Below is a small trained network, with its code and all its weights. Each question gives an input and a class and asks what happens when units are switched off, that is, made to give their printed mean instead of their output.

import numpy as np


def w(rows, s, z=0):
    codes = np.array(rows[::2]) - 128.0
    scale = np.full(codes.shape[1], s)
    scale[-1] = z or s
    return codes * scale


def f(y):
    return y / 2 * (1 + np.tanh(0.7978845608 * (y + 0.044715 * y**3)))


def log_softmax(a):
    a = a - a.max(-1, keepdims=True)
    return a - np.log(np.exp(a).sum(-1, keepdims=True))


def net(x, mask):
    res = np.array(x, float).reshape(1, 4) / 4 @ E
    y = f(res @ A[0][:, :-1].T + A[0][:, -1])
    res = res + np.where(mask, y, B[0][:, -1]) @ B[0][:, :-1]
    return log_softmax(res[-1] @ U[:, :-1].T + U[:, -1])


A, B = {}, {}
E = w([
[73,153,89,102,20,235,91],'x0',
[144,210,124,162,144,186,247],'x1',
[232,208,185,142,90,106,70],'x2',
[200,136,28,75,132,85,133],'x3',
],0.011)
A[0] = w([
[116,119,192,184,157,190,149,62],'n0',
[80,65,110,93,145,104,117,194],'n1',
[47,89,78,150,156,163,137,152],'n2',
[109,65,169,130,112,113,58,41],'n3',
[133,181,125,202,141,157,171,12],'n4',
[146,45,109,157,180,111,5,82],'n5',
[124,166,84,152,177,148,212,114],'n6',
[130,108,193,170,163,60,156,9],'n7',
[123,142,122,133,168,67,150,51],'n8',
[166,163,6,82,149,107,124,153],'n9',
[89,165,116,89,46,169,113,188],'n10',
[204,176,184,151,93,162,56,142],'n11',
[152,107,123,179,195,107,124,122],'n12',
[92,61,102,109,172,157,184,2],'n13',
[76,112,238,188,133,147,113,111],'n14',
],0.012,0.0029)
B[0] = w([
[182,155,59,163,162,131,87,189],'n0',
[159,161,154,160,145,151,116,199],'n1',
[137,150,198,159,91,49,131,215],'n2',
[91,202,107,81,159,227,101,202],'n3',
[48,196,122,70,123,189,45,193],'n4',
[126,219,91,175,157,171,110,227],'n5',
[146,187,96,121,174,163,92,232],'n6',
[45,123,65,119,58,55,161,201],'n7',
[92,109,76,155,72,78,124,176],'n8',
[200,116,104,205,162,137,175,244],'n9',
[70,70,52,183,74,71,176,237],'n10',
[132,151,192,142,68,76,144,252],'n11',
[46,83,118,112,71,104,182,188],'n12',
[174,201,192,123,67,61,123,201],'n13',
[234,31,115,254,218,174,187,228],'n14',
],0.0096,0.012)
U = w([
[222,85,107,171,157,154,148,187],'0',
[56,87,99,150,86,129,154,119],'1',
[115,199,125,131,148,189,92,79],'2',
[167,160,247,152,89,101,131,81],'3',
[168,94,139,138,145,146,138,255],'4',
[123,77,171,70,154,165,80,90],'5',
[108,54,182,67,143,159,124,83],'6',
[83,86,134,13,135,172,90,89],'7',
],0.013,0.0094)

Each question gives the input, the list of numbers given to net, and the class t.
The units are the neurons (one row each of A and B). Each row of codes is followed by its name. A weight is (code - 128) times the scale printed after its matrix; where a second scale follows, it is the last column's (A, B and U).
mask holds one flag per neuron, in row order. A switched-off neuron (its flag False) gives its mean, the last column of its row in B, instead of its output. The means were averaged over made-up inputs and are rounded, as every weight is.
A unit's drop is (log p(t) with every unit on - log p(t) with that unit switched off) / (log p(t) with every unit on - log p(t) with every unit switched off).
The circuit of an input: a set's keep is (log p(t) with only the set's units on - log p(t) with every unit switched off) / (log p(t) with every unit on - log p(t) with every unit switched off). Starting from the 12 units with the biggest drops (on a tie, the unit counted first), units are removed one at a time, each time the one whose removal leaves the highest keep (on an exact tie, the one counted first), for as long as the keep stays at least 0.8.
circuit, biggest first: the units of the circuit, biggest drop first
most important unit: the unit with the biggest drop
k most important neurons: the k neurons with the biggest drops, biggest first
drop of u: that unit's drop, to one decimal
input [-7,-3,6,-2], class 1: most important unit	n7
input [-4,4,-6,4], class 3: 2 most important neurons	n13; n14
input [7,-6,-8,7], class 3: 2 most important neurons	n2; n13
input [-4,-2,-5,0], class 3: circuit, biggest first	n13; n2
input [6,8,-5,-3], class 2: 3 most important neurons	n6; n4; n0
input [5,-2,2,-5], class 0: 4 most important neurons	n14; n7; n12; n4
input [-3,6,-3,3], class 2: circuit, biggest first	n14; n6
input [3,3,-7,5], class 3: 2 most important neurons	n13; n2
input [6,4,-2,-6], class 0: 2 most important neurons	n14; n0
input [1,-4,-2,-2], class 2: circuit, biggest first	n3; n5
input [-4,-5,0,-3], class 2: 3 most important neurons	n5; n3; n10
input [-5,-2,-3,-2], class 1: 2 most important neurons	n7; n12
input [3,-8,6,-8], class 0: 2 most important neurons	n14; n4
input [-8,7,4,-1], class 1: circuit, biggest first	n7
input [-5,1,4,4], class 1: 4 most important neurons	n14; n12; n7; n8
input [3,4,7,5], class 3: 3 most important neurons	n11; n14; n0
input [4,2,2,1], class 1: 2 most important neurons	n14; n10
input [3,8,8,-6], class 2: 3 most important neurons	n4; n0; n2
input [-6,6,1,-4], class 1: 3 most important neurons	n7; n12; n4
input [6,-4,4,4], class 1: most important unit	n10
input [5,4,7,1], class 3: 2 most important neurons	n11; n7
input [8,4,5,-3], class 1: drop of n10	1.1
input [-2,-4,-5,-7], class 0: drop of n14	2.0
input [3,-4,3,-4], class 0: drop of n12	0.1
input [1,-7,3,-5], class 2: drop of n9	0.2
